Here is a tiny trained network, its code and every weight. The questions are about switching its units off for an input and a target symbol, where a switched-off unit gives its printed mean instead of its output.

import numpy as np


def w(rows, s, z=0):
    codes = np.array(rows[::2]) - 128.0
    scale = np.full(codes.shape[1], s)
    scale[-1] = z or s
    return codes * scale


def norm(h):
    return h / np.sqrt((h * h).mean(-1, keepdims=True) + 1e-5)


def f(y):
    return y / 2 * (1 + np.tanh(0.7978845608 * (y + 0.044715 * y**3)))


def softmax(a):
    e = np.exp(a - a.max(-1, keepdims=True))
    return e / e.sum(-1, keepdims=True)


def log_softmax(a):
    a = a - a.max(-1, keepdims=True)
    return a - np.log(np.exp(a).sum(-1, keepdims=True))


def net(x, mask):
    ids = ['ΘΞαβγημσω'.index(c) for c in x.split()]
    T = len(ids)
    res = E[ids] + P[:T]
    u = 0
    for l in range(2):
        r = norm(res)
        for j in range(3):
            rows = slice(2 * j, 2 * j + 2)
            q, k, v = (r @ M[l][rows].T for M in (Q, K, V))
            z = softmax(np.where(np.tri(T) > 0, q @ k.T / 2**0.5, -1e9)) @ v
            o = O[l][rows]
            res = res + np.where(mask[u + j], z, o[:, -1]) @ o[:, :-1]
        u += 3
        y = f(norm(res) @ A[l][:, :-1].T + A[l][:, -1])
        res = res + np.where(mask[u : u + 8], y, B[l][:, -1]) @ B[l][:, :-1]
        u += 8
    return log_softmax(norm(res)[-1] @ U[:, :-1].T + U[:, -1])


Q, K, V, O, A, B = {}, {}, {}, {}, {}, {}
E = w([
[153,138,177,78,179,175,30,145,140],'Θ',
[212,140,170,64,143,160,130,157,86],'Ξ',
[159,187,131,92,176,138,84,103,33],'α',
[149,187,28,58,135,173,86,120,79],'β',
[188,171,102,19,136,186,84,52,173],'γ',
[155,157,98,15,67,14,81,96,163],'η',
[124,154,179,150,44,119,52,178,151],'μ',
[182,122,99,112,8,158,102,71,148],'σ',
[123,131,95,203,78,133,108,41,40],'ω',
],0.017)
P = w([
[249,124,86,116,122,143,39,207,94],'0',
[82,47,107,42,153,175,63,72,60],'1',
[35,143,205,94,124,109,195,140,154],'2',
[176,210,211,181,92,95,85,30,164],'3',
[128,22,104,118,128,145,98,118,105],'4',
[245,105,79,139,146,131,247,230,86],'5',
],0.021)
Q[0] = w([
[167,62,102,88,133,138,96,192,2],'L0H1',
[71,77,145,92,54,150,43,32,104],'L0H1',
[33,117,220,142,146,149,92,26,94],'L0H2',
[165,15,57,41,91,148,26,143,91],'L0H2',
[105,44,197,110,250,140,13,132,172],'L0H3',
[153,226,149,69,72,144,199,128,109],'L0H3',
],0.066)
K[0] = w([
[69,177,168,190,69,134,197,79,167],'L0H1',
[173,53,115,239,86,127,56,139,77],'L0H1',
[185,65,26,189,161,93,126,143,113],'L0H2',
[95,160,160,189,77,117,185,16,158],'L0H2',
[2,128,162,30,88,54,135,111,161],'L0H3',
[201,129,47,158,78,147,94,175,96],'L0H3',
],0.073)
V[0] = w([
[72,153,118,202,126,3,102,162,46],'L0H1',
[117,155,183,185,246,205,109,154,66],'L0H1',
[91,203,58,142,159,107,95,47,148],'L0H2',
[138,92,55,188,90,112,219,82,102],'L0H2',
[137,135,130,102,110,81,129,86,155],'L0H3',
[129,131,160,115,125,210,145,63,109],'L0H3',
],0.044)
O[0] = w([
[186,101,122,188,101,181,252,177,167,89],'L0H1',
[180,137,122,174,212,152,137,93,141,91],'L0H1',
[81,182,133,108,195,127,108,7,182,149],'L0H2',
[98,199,103,165,43,174,179,70,100,7],'L0H2',
[159,106,91,103,129,94,174,76,146,88],'L0H3',
[124,71,122,65,158,187,74,83,125,151],'L0H3',
],0.019,0.02)
A[0] = w([
[162,143,133,173,151,159,160,164,134,95],'L0N1',
[134,75,110,101,82,131,118,86,136,125],'L0N2',
[199,120,144,166,147,156,113,85,118,153],'L0N3',
[118,125,147,138,119,180,182,143,137,94],'L0N4',
[91,100,96,137,101,156,137,65,115,2],'L0N5',
[99,94,121,132,182,136,130,122,172,181],'L0N6',
[32,79,145,112,177,118,177,136,125,143],'L0N7',
[2,90,141,73,140,152,242,177,112,113],'L0N8',
],0.056,0.0092)
B[0] = w([
[127,114,188,107,151,157,107,60,182,231],'L0N1',
[123,191,181,98,127,99,125,97,147,209],'L0N2',
[130,92,154,128,83,94,58,142,124,226],'L0N3',
[129,218,108,147,129,127,148,140,53,228],'L0N4',
[178,67,127,116,103,113,111,185,48,201],'L0N5',
[171,175,169,118,100,134,103,138,139,255],'L0N6',
[67,127,114,142,153,202,153,170,123,195],'L0N7',
[29,100,113,61,254,165,130,147,142,197],'L0N8',
],0.052,0.022)
Q[1] = w([
[123,173,249,75,156,142,85,147,134],'L1H1',
[140,104,83,146,129,115,161,103,94],'L1H1',
[140,114,130,229,134,111,121,120,75],'L1H2',
[97,123,146,194,127,172,194,117,133],'L1H2',
[126,150,87,187,125,181,199,85,87],'L1H3',
[113,125,137,154,124,117,64,104,165],'L1H3',
],0.11)
K[1] = w([
[209,45,242,237,78,141,143,143,106],'L1H1',
[93,146,102,95,92,111,112,160,136],'L1H1',
[254,132,86,143,51,95,227,87,139],'L1H2',
[184,124,120,155,198,182,208,145,161],'L1H2',
[88,109,199,94,115,238,251,96,152],'L1H3',
[94,128,167,160,88,92,25,111,199],'L1H3',
],0.066)
V[1] = w([
[132,181,7,170,141,147,114,136,108],'L1H1',
[48,185,231,200,147,157,97,193,81],'L1H1',
[138,168,195,225,194,117,170,186,37],'L1H2',
[50,155,245,122,136,130,66,182,101],'L1H2',
[83,89,193,93,60,59,137,108,143],'L1H3',
[140,188,185,238,101,142,100,139,83],'L1H3',
],0.02)
O[1] = w([
[136,121,220,92,142,81,66,119,51,64],'L1H1',
[170,106,100,171,125,145,181,105,114,193],'L1H1',
[153,145,81,62,137,160,143,111,188,135],'L1H2',
[183,129,4,210,111,192,237,148,179,252],'L1H2',
[136,89,163,168,95,165,85,156,150,145],'L1H3',
[150,60,78,122,136,57,163,143,189,164],'L1H3',
],0.013,0.041)
A[1] = w([
[96,163,122,116,74,142,164,184,142,5],'L1N1',
[151,65,72,142,114,131,142,148,1,89],'L1N2',
[80,109,96,87,144,108,145,158,137,141],'L1N3',
[114,149,150,157,74,99,145,89,119,72],'L1N4',
[140,139,126,115,123,148,86,99,115,11],'L1N5',
[145,158,94,146,104,75,104,106,156,59],'L1N6',
[184,128,151,132,130,109,139,114,144,208],'L1N7',
[61,103,151,97,125,128,172,126,136,95],'L1N8',
],0.074,0.0035)
B[1] = w([
[120,125,204,100,109,73,130,152,190,218],'L1N1',
[167,82,254,160,182,155,186,130,36,254],'L1N2',
[122,118,140,194,68,139,120,85,115,222],'L1N3',
[93,113,120,211,104,124,83,159,145,175],'L1N4',
[150,89,114,162,118,114,171,130,135,228],'L1N5',
[156,163,133,90,163,187,194,128,142,205],'L1N6',
[71,130,92,105,129,108,123,94,88,247],'L1N7',
[207,132,75,71,130,94,140,128,104,209],'L1N8',
],0.062,0.025)
U = w([
[179,181,77,143,179,58,64,180,92,157],'Θ',
[153,111,202,137,145,121,175,139,48,103],'Ξ',
[138,105,169,104,179,120,85,13,161,22],'α',
[141,234,110,72,140,181,130,78,100,216],'β',
[253,95,71,162,132,176,167,170,178,3],'γ',
[183,172,109,99,35,61,142,108,82,133],'η',
[59,60,85,109,155,102,183,155,133,90],'μ',
[128,181,178,121,107,103,150,187,182,154],'σ',
[118,182,87,208,93,155,85,133,98,246],'ω',
],0.0076,0.0035)

Each question gives the input, a string of symbols that net reads in full, and the target symbol t.
The units are the heads (2 rows each of Q, K, V and O) and the neurons (one row each of A and B). Each row of codes is followed by its name. A weight is (code - 128) times the scale printed after its matrix; where a second scale follows, it is the last column's (O, A, B and U).
mask holds one flag per unit, layer by layer, with each layer's heads first. A switched-off unit (its flag False) gives its mean, the last column of its rows in O or B, instead of its output. The means were averaged over made-up inputs and are rounded, as every weight is.
A unit's drop is (log p(t) with every unit on - log p(t) with that unit switched off) / (log p(t) with every unit on - log p(t) with every unit switched off).
unit that matters most: the unit with the biggest drop
k most important neurons: the k neurons with the biggest drops, biggest first
top k neurons in layer l: the k neurons of layer l with the biggest drops, biggest first
input α β α β β, target γ: unit that matters most : L0H2
input γ ω μ μ σ, target η: top 2 neurons in layer 1 : L1N8, L1N3
input η β β Θ β η, target σ: top 2 neurons in layer 0 : L0N7, L0N1
input γ σ η, target ω: 3 most important neurons : L0N7, L0N1, L1N2
input ω Θ β ω, target ω: top 2 neurons in layer 1 : L1N4, L1N2
input β σ α Θ, target β: 2 most important neurons : L0N8, L1N6
input η γ α β, target η: top 2 neurons in layer 0 : L0N8, L0N5
input σ ω γ, target η: top 2 neurons in layer 1 : L1N8, L1N3
input Θ η Θ α β α, target Θ: top 2 neurons in layer 0 : L0N5, L0N6
input α β η, target α: top 2 neurons in layer 1 : L1N7, L1N2
input ω ω α η, target ω: top 2 neurons in layer 0 : L0N1, L0N4
input γ β σ, target ω: 3 most important neurons : L0N7, L0N1, L1N2
input μ β σ γ, target μ: 2 most important neurons : L1N7, L1N2
input η σ γ γ μ, target σ: 4 most important neurons : L0N7, L0N6, L0N1, L1N2
input η α β, target μ: unit that matters most : L0H1
input μ η γ β β, target α: 2 most important neurons : L0N2, L0N4
input η β γ μ Ξ Θ, target ω: 2 most important neurons : L1N3, L0N7
input γ Θ β μ, target γ: 4 most important neurons : L0N8, L1N5, L1N2, L1N7
input Ξ ω σ μ η ω, target η: top 2 neurons in layer 1 : L1N8, L1N3
input α Θ η η γ, target β: unit that matters most : L0H3
input β σ ω, target σ: top 2 neurons in layer 1 : L1N1, L1N2
input γ Θ γ β, target γ: 2 most important neurons : L0N8, L1N5
